The symbols move the states like this.
tz sa jr
tz da pc
sg sa qj
sg da lf
zh sa jj
zh da lc
cr sa gp
cr da hr
fg sa tz
fg da qn
lp sa mj
lp da tb
sd sa lf
sd da qj
lc sa pr
lc da zh
ns sa cn
ns da gm
tl sa fp
tl da bs
gm sa hc
gm da ns
ch sa sf
ch da cj
hg sa fg
hg da qd
tb sa sd
tb da lp
hl sa jg
hl da pg
jj sa tb
jj da mj
sc sa bs
sc da fp
lf sa tj
lf da sg
hc sa cr
hc da qm
sf sa tl
sf da rd
tj sa ch
tj da zd
qn sa qd
qn da fg
jr sa sc
jr da cd
cn sa pm
cn da mf
zs sa mf
zs da pm
rd sa cj
rd da sf
th sa hg
th da lj
hr sa qm
hr da cr
pc sa qn
pc da tz
lz sa pg
lz da jg
bs sa rd
bs da tl
gp sa hl
gp da pf
pf sa hr
pf da gp
cj sa zd
cj da ch
zd sa sg
zd da tj
qd sa lj
qd da hg
qj sa lp
qj da sd
qm sa ns
qm da hc
mf sa gm
mf da cn
pr sa zs
pr da cq
fp sa cd
fp da sc
pg sa pf
pg da hl
bg sa lz
bg da rh
pm sa cq
pm da zs
rh sa th
rh da bg
cq sa zh
cq da pr
mj sa lc
mj da jj
cd sa pc
cd da jr
lj sa bg
lj da th
jg sa rh
jg da lz

The rows follow the links: the fewer symbols apart two states are, the more alike their rows tend to be.

Each row is also shifted at random along 7 hidden directions that mean nothing.

Some states, each with a row of numbers:
bs -> -14 3 -24 -2 15 -84 -39 -24 6 -29 0 -26 -18 33 13 -3 -5 40 10 34 -31 9 29 -16 36 25 -8 26 -9 -25 -41 -40 -27 9 -7 24 2 -15 8
cr -> -7 -10 -16 12 16 -13 32 -16 -19 -32 16 -4 -9 -30 5 -14 15 -31 -80 0 -55 36 -52 -18 -46 -27 28 -8 4 3 41 28 2 -9 -13 -33 19 30 -37
rd -> -68 -13 -20 -30 -27 23 19 18 7 -38 -2 -53 -29 -3 -20 0 6 17 -111 43 -12 -47 -31 -17 59 3 -15 17 11 -67 12 -25 19 -17 -28 21 -31 -15 41
th -> 54 -3 -46 4 7 25 -36 -20 -12 1 62 -16 -14 -29 28 -2 39 43 -91 -8 -40 -18 -38 -24 -6 16 -32 2 26 29 38 -27 21 -38 -20 -23 35 5 -30
cq -> -87 7 5 18 25 31 37 10 27 -29 -22 32 -21 11 -1 7 -51 -6 41 -5 -26 -8 -19 49 33 -18 -18 -11 -12 5 -1 0 13 49 25 36 -35 -8 25
tb -> 72 9 48 -29 -3 31 -16 7 22 63 -10 17 17 24 13 22 12 -22 38 -9 71 6 29 35 4 8 -4 9 -14 12 -44 -18 -14 0 6 33 -42 -42 34
tz -> -38 17 9 34 -8 41 58 -9 7 -38 -18 11 -12 -14 -33 -6 -57 22 20 -6 -50 -25 -50 35 31 -29 -39 -56 30 -14 17 22 20 10 49 12 3 -11 5
hc -> -63 -6 -7 10 18 -36 -8 -11 -16 6 14 10 11 -10 11 -5 16 -16 10 -12 -8 34 9 -19 -44 -4 21 7 -4 22 12 16 -13 -3 -6 -26 25 19 -33
lc -> 47 1 31 -7 8 -63 -58 11 7 65 -18 26 6 -24 20 8 3 -33 -19 -7 19 53 -19 15 -20 10 37 -1 -35 10 -53 10 -5 1 -23 -4 -18 25 -12
hg -> -116 -3 -37 -2 -21 10 59 0 -21 -30 47 -18 -2 -2 -15 -5 -3 49 30 -7 1 -68 32 -46 25 -9 -48 3 50 -34 65 -10 -11 -11 19 0 23 -34 14
tl -> 119 -12 48 -34 -62 -26 48 21 -14 76 -1 -11 34 -48 -19 1 21 -45 -21 -17 77 -3 -2 -25 -27 -39 25 -18 23 -55 4 37 -26 -41 -8 -12 -17 -33 21
pc -> -6 -31 -51 8 -47 13 54 32 -12 0 32 4 33 -69 5 -22 -6 -2 33 -32 5 -51 -7 -55 -10 -56 -1 -17 25 -5 78 24 7 0 -22 -16 40 10 1
mf -> -29 -12 3 -13 19 -37 -3 -7 -11 -13 -11 -8 11 29 9 -7 26 -40 26 6 21 39 48 -21 -39 0 46 36 -25 8 -5 6 -26 9 -17 -14 2 14 -10
hl -> -10 21 29 41 21 -30 45 -37 -18 -27 -22 16 -10 -6 -27 -10 -23 -21 -3 -6 -57 51 -43 20 -39 -25 11 -41 14 -3 4 48 -13 -9 47 -29 15 16 -44
bg -> 127 9 11 15 -17 56 33 6 -19 -1 -1 5 7 -4 -32 -5 -10 9 17 -13 10 -22 -6 5 -12 0 -18 -28 27 2 35 33 19 -12 30 -25 19 9 -15
lf -> 17 -16 -2 -23 7 -38 -5 -11 17 -3 -10 -17 4 6 27 -3 22 -41 -19 14 2 35 11 -6 -8 -22 40 25 -27 -13 -27 -15 -29 4 -31 21 -23 -18 18
pf -> 113 2 -28 15 10 -58 -2 17 -16 37 50 34 -10 -35 16 6 -14 46 9 -22 -6 -27 1 -26 7 13 -42 3 18 -3 36 1 1 3 5 -9 17 9 -15
cn -> 41 23 27 -5 22 -37 -16 10 3 44 16 31 -25 12 1 23 -17 28 2 -5 25 -2 5 23 19 34 -37 7 3 -13 -23 -15 0 4 23 14 -30 -20 7
sd -> 53 5 22 4 19 54 -55 -12 39 27 -25 15 2 -17 35 7 2 -37 -48 -11 -24 41 -63 60 -11 -9 24 -20 -32 58 -45 -8 22 8 -19 24 -24 10 2
gp -> 20 27 24 33 37 -11 -64 -43 -12 31 0 34 8 4 14 2 12 2 25 -23 -25 65 -12 29 -55 20 4 -26 -2 73 -30 13 1 -11 29 -34 37 27 -61
qn -> 59 15 40 -36 -25 -18 -77 -23 -39 40 3 -59 5 20 -28 5 79 19 -110 35 47 28 11 -32 -39 64 16 10 16 -15 -42 -2 0 -84 -11 -60 24 0 -35
jj -> 62 -36 -69 -28 16 -55 27 22 21 -6 52 3 5 -9 70 2 7 -13 46 -15 18 -33 55 -47 21 -34 0 66 -19 -9 41 -49 -38 41 -54 52 -19 -33 48

Start, symbols taken left to right, then the state you end at.
Answers are names.
-93 4 58 -15 -54 41 62 2 -14 -7 -51 -37 30 12 -61 -11 5 -43 10 15 48 -2 11 2 -16 -24 30 -32 16 -46 -7 49 -8 -31 24 -18 -9 -22 12
da sa da da sa: rd
41 -23 -38 22 -5 16 -3 12 34 28 6 45 39 -64 56 -12 -23 -37 76 -52 -20 3 -23 6 -11 -65 22 -23 -24 63 17 3 0 40 -29 31 18 12 8
sa da da da da sa: tl
60 -1 -11 11 15 36 -32 -5 35 -34 -35 3 3 43 17 1 -24 3 70 9 -15 0 25 34 36 9 -1 6 -31 37 -42 -30 11 44 -2 42 -10 -1 24
da da da sa sa da: bs
39 -35 -48 5 19 -9 45 4 -3 -50 21 -3 6 -21 28 -21 14 -56 -21 -7 -38 22 -7 -37 -40 -44 44 25 -18 16 55 12 -7 24 -36 -15 16 28 -12
da sa sa sa: cq
3 13 -10 22 -5 49 -23 -9 14 -6 3 7 -11 -10 -1 4 -22 42 -8 -6 -38 -28 -36 28 32 8 -43 -30 19 19 0 -14 25 -4 18 12 10 -7 1
sa da da sa: bs
28 0 19 10 -13 86 -33 8 34 44 -26 24 19 -49 29 3 -3 -43 -38 -32 -17 19 -77 55 -13 -31 21 -42 -21 59 -22 10 32 2 -22 14 -13 18 3
da sa sa sa da da: lp
57 34 -16 25 41 6 -150 -55 4 19 20 3 -14 29 39 7 30 70 -28 -1 -54 40 -16 27 -9 71 -35 -6 -4 94 -62 -47 20 -28 6 -13 48 16 -50
sa sa sa sa sa: rd
50 -1 -20 2 14 -17 4 19 1 17 40 27 -29 -25 14 11 -19 36 -28 -10 -8 -33 -24 -2 28 12 -43 12 10 -9 31 -14 10 8 -5 12 -15 1 8
sa sa da sa sa sa: hc
-104 1 -27 10 13 -139 53 12 -22 -18 31 15 -40 -20 -15 -2 -43 38 -7 13 -30 -14 2 -38 36 -2 -28 14 20 -83 34 7 -25 13 15 1 -11 -4 -1
sa sa sa sa: cq
-36 10 5 23 -17 -55 9 -4 -30 3 -7 0 9 -25 -32 -13 -14 12 11 -1 -13 13 -3 -23 -17 -4 0 -30 22 -20 5 38 -6 -17 21 -38 32 17 -34
da sa sa sa: jr
-31 4 11 16 -41 63 -43 60 35 104 -1 66 19 -83 19 18 -55 35 34 -56 31 -66 -62 52 46 -6 -43 -56 6 37 -7 1 56 23 -7 29 -15 10 29
da sa da da da sa: zd
43 16 19 16 0 -110 8 -19 0 0 -13 1 -24 -10 -16 -1 -37 23 -4 16 -37 22 -23 6 29 -5 -16 -20 15 -59 -38 7 -31 -2 27 12 -14 -20 4
sa sa da sa sa da: sc
117 13 5 5 18 59 -24 -33 -14 0 22 -6 2 20 9 3 35 9 -26 -8 -11 15 0 9 -39 21 -11 -6 18 51 8 -5 8 -32 14 -28 28 0 -33
sa da da da sa: lz
-8 -30 -33 -24 -16 75 41 38 27 -45 -16 -19 4 10 3 -3 -6 -30 6 15 17 -42 15 -4 32 -25 18 26 -25 -9 28 -15 20 40 -38 35 -25 -2 49
da sa sa sa: ch
82 -2 -11 -1 -12 148 64 10 -14 -73 -5 -32 -12 32 -47 -1 12 2 -39 20 -5 -50 -11 8 6 -1 -19 -9 24 -1 60 14 44 -10 12 -24 6 10 0
da da da da da da: lz
41 28 42 12 -2 17 -50 -27 -27 4 -25 -15 3 35 -38 2 19 22 -11 18 5 31 9 16 -28 48 1 -19 10 21 -37 18 14 -36 32 -43 27 19 -43
sa da sa da: lj
-42 1 5 -18 -3 -42 -12 35 15 79 37 46 7 -15 35 22 -16 25 74 -34 64 -36 42 1 30 7 -38 16 0 -4 -4 -25 -21 18 2 39 -28 -36 36
da sa sa sa sa: gm
-10 20 41 -31 -19 2 -12 0 -42 14 10 -38 -22 48 -52 14 35 50 -54 35 62 -28 39 -21 8 69 -34 20 31 -51 -8 -2 4 -58 24 -40 -4 -18 -6
sa da da da da sa: hr
